[[-46.5  -7.0 -49.9  12.5]
 [-25.4 -54.6  60.5 -49.6]
 [ 55.2  -5.8  42.9  13.4]
 [-16.2 -56.4  57.6 -11.5]
 [-52.9 -47.0  54.4 -50.1]]
=>
[[-25.4 -54.6  60.5]
 [ 55.2  -5.8  42.9]]

[[-11.3  24.3 -26.2   4.0]
 [-22.3  10.5  20.8   7.6]
 [-22.3  51.8  20.8   0.5]]
=>
[[-22.3  10.5  20.8]
 [-22.3  51.8  20.8]]

[[ 32.2  59.8 -63.1   4.7 -22.1]
 [ 19.5  38.0 -62.3  -2.6 -26.2]
 [ 13.3  29.8  19.6 -12.3  -2.8]]
=>
[[ 19.5  38.0 -62.3]
 [ 13.3  29.8  19.6]]

[[-24.3  11.0 -12.9  11.6]
 [-54.2 -23.0   2.6  -3.4]
 [ 35.1   3.1  38.2   2.0]
 [-41.4   4.0  36.6  12.7]]
=>
[[-54.2 -23.0   2.6]
 [ 35.1   3.1  38.2]]

[[-26.7   0.8  15.9]
 [  7.2  21.5  15.7]
 [-44.0  -9.3  -0.3]
 [ 20.1  19.6  -7.3]
 [ 66.7  20.8  38.7]]
=>
[[  7.2  21.5  15.7]
 [-44.0  -9.3  -0.3]]

[[ 48.5  46.7  27.6]
 [ 39.5  16.6 -19.6]
 [ 56.6  55.1   4.6]
 [ 52.2  21.7  45.6]]
=>
[[ 39.5  16.6 -19.6]
 [ 56.6  55.1   4.6]]

[[-21.0 -38.0 -53.4]
 [-22.3 -41.7 -47.4]
 [ -7.3 -31.9 -38.5]
 [-19.6  -2.8  19.9]
 [-41.0 -38.5  18.2]]
=>
[[-22.3 -41.7 -47.4]
 [ -7.3 -31.9 -38.5]]

[[ 18.3 -13.7  22.0 -32.0 -17.8]
 [-25.8 -32.2 -35.5 -11.8 -23.5]
 [-49.8 -12.1 -51.5  17.6  10.3]
 [ 32.4 -49.5 -46.4  29.4  30.5]
 [ 44.1 -10.7   2.6  22.4  21.2]]
=>
[[-25.8 -32.2 -35.5]
 [-49.8 -12.1 -51.5]]

[[-25.7 -30.9  66.9  -8.3]
 [-22.5  -9.9  45.4  -6.1]
 [-20.7  -5.6  40.4  -7.2]]
=>
[[-22.5  -9.9  45.4]
 [-20.7  -5.6  40.4]]
